Below is a small trained network, with its code and all its weights. Each question gives an input and a target symbol and asks what happens when units are switched off, that is, made to give their printed mean instead of their output.

import numpy as np


def w(rows, s, z=0):
    codes = np.array(rows[::2]) - 128.0
    scale = np.full(codes.shape[1], s)
    scale[-1] = z or s
    return codes * scale


def f(y):
    return np.maximum(y, 0)


def softmax(a):
    e = np.exp(a - a.max(-1, keepdims=True))
    return e / e.sum(-1, keepdims=True)


def log_softmax(a):
    a = a - a.max(-1, keepdims=True)
    return a - np.log(np.exp(a).sum(-1, keepdims=True))


def net(x, mask):
    ids = ['εμξπτψ'.index(c) for c in x.split()]
    T = len(ids)
    res = E[ids] + P[:T]
    q, k, v = (res @ M[0].T for M in (Q, K, V))
    z = softmax(np.where(np.tri(T) > 0, q @ k.T / 4**0.5, -1e9)) @ v
    res = res + np.where(mask[0], z, O[0][:, -1]) @ O[0][:, :-1]
    y = f(res @ A[0][:, :-1].T + A[0][:, -1])
    res = res + np.where(mask[1:17], y, B[0][:, -1]) @ B[0][:, :-1]
    return log_softmax(res[-1] @ U[:, :-1].T + U[:, -1])


Q, K, V, O, A, B = {}, {}, {}, {}, {}, {}
E = w([
[129,129,77,134],'ε',
[152,158,188,223],'μ',
[225,160,197,138],'ξ',
[230,81,234,135],'π',
[144,73,13,2],'τ',
[197,216,81,69],'ψ',
],0.012)
P = w([
[118,90,105,166],'0',
[2,146,216,121],'1',
[184,216,79,27],'2',
[103,52,43,194],'3',
[64,123,157,173],'4',
[166,247,109,69],'5',
],0.0085)
Q[0] = w([
[3,221,181,95],'H1',
[201,49,56,241],'H1',
[134,188,215,80],'H1',
[233,103,56,207],'H1',
],0.0061)
K[0] = w([
[240,57,91,138],'H1',
[2,110,219,74],'H1',
[153,107,82,159],'H1',
[44,131,194,62],'H1',
],0.0071)
V[0] = w([
[155,145,245,203],'H1',
[63,239,24,145],'H1',
[75,3,76,110],'H1',
[59,66,152,199],'H1',
],0.011)
O[0] = w([
[83,240,58,131,85],'H1',
[171,158,249,25,110],'H1',
[219,49,51,226,77],'H1',
[254,201,94,200,5],'H1',
],0.0097,0.0021)
A[0] = w([
[140,110,187,194,191],'N1',
[134,87,150,135,28],'N2',
[174,171,90,152,41],'N3',
[96,144,164,130,35],'N4',
[92,181,106,110,130],'N5',
[108,98,80,151,52],'N6',
[105,60,98,246,134],'N7',
[106,119,185,194,174],'N8',
[163,109,62,107,101],'N9',
[151,129,117,88,212],'N10',
[151,156,131,182,58],'N11',
[119,77,129,129,23],'N12',
[153,129,185,87,101],'N13',
[109,115,137,190,17],'N14',
[77,137,109,107,209],'N15',
[158,110,125,130,3],'N16',
],0.012,0.0067)
B[0] = w([
[152,123,30,100,217],'N1',
[9,108,106,106,160],'N2',
[196,104,37,161,166],'N3',
[221,126,50,45,145],'N4',
[122,117,168,237,238],'N5',
[8,111,33,158,162],'N6',
[68,71,76,50,254],'N7',
[132,93,71,2,193],'N8',
[220,158,105,101,184],'N9',
[190,148,76,68,227],'N10',
[212,139,11,76,157],'N11',
[47,176,55,132,160],'N12',
[52,148,56,110,213],'N13',
[123,45,32,76,145],'N14',
[135,176,139,142,243],'N15',
[80,155,146,101,141],'N16',
],0.0073,0.0081)
U = w([
[253,126,124,140,233],'ε',
[201,207,95,199,147],'μ',
[59,177,139,196,203],'ξ',
[94,167,75,183,10],'π',
[115,100,109,133,2],'τ',
[45,190,157,73,39],'ψ',
],0.0067,0.0062)

Each question gives the input, a string of symbols that net reads in full, and the target symbol t.
The units are the heads (4 rows each of Q, K, V and O) and the neurons (one row each of A and B). Each row of codes is followed by its name. A weight is (code - 128) times the scale printed after its matrix; where a second scale follows, it is the last column's (O, A, B and U).
mask holds one flag per unit, heads first, then neurons. A switched-off unit (its flag False) gives its mean, the last column of its rows in O or B, instead of its output. The means were averaged over made-up inputs and are rounded, as every weight is.
A unit's drop is (log p(t) with every unit on - log p(t) with that unit switched off) / (log p(t) with every unit on - log p(t) with every unit switched off).
The circuit of an input: a set's keep is (log p(t) with only the set's units on - log p(t) with every unit switched off) / (log p(t) with every unit on - log p(t) with every unit switched off). Starting from the 12 units with the biggest drops (on a tie, the unit counted first), units are removed one at a time, each time the one whose removal leaves the highest keep (on an exact tie, the one counted first), for as long as the keep stays at least 0.8.
circuit, biggest first: the units of the circuit, biggest drop first
most important unit: the unit with the biggest drop
k most important neurons: the k neurons with the biggest drops, biggest first
drop when u is switched off: that unit's drop, to one decimal
input μ ξ ψ π, target ξ: most important unit	H1
input ε τ μ ε, target τ: circuit, biggest first	[H1; N7; N2]
input ε μ ξ ξ, target μ: circuit, biggest first	[H1; N3]
input ε ξ π τ, target ξ: circuit, biggest first	[H1; N5; N1]
input π ε π τ, target ε: circuit, biggest first	[H1; N9]
input π π ξ π, target π: 2 most important neurons	[N7; N6]
input ψ π π μ, target π: circuit, biggest first	[H1; N7]
input μ ξ π, target ξ: circuit, biggest first	[H1; N5]
input ψ μ ε π, target μ: circuit, biggest first	[H1; N7]
input μ ξ ε, target ξ: circuit, biggest first	[H1; N5; N8]
input π ε τ μ, target ε: circuit, biggest first	[H1; N13; N8]
input ξ ξ μ, target ξ: circuit, biggest first	[H1; N5]
input τ τ τ τ, target τ: drop when N7 is switched off	0.3
input ψ ξ ε, target ψ: drop when H1 is switched off	1.7
input π τ ψ ξ, target τ: drop when N2 is switched off	0.2
input π ε ε ε, target ε: most important neuron	[N13]
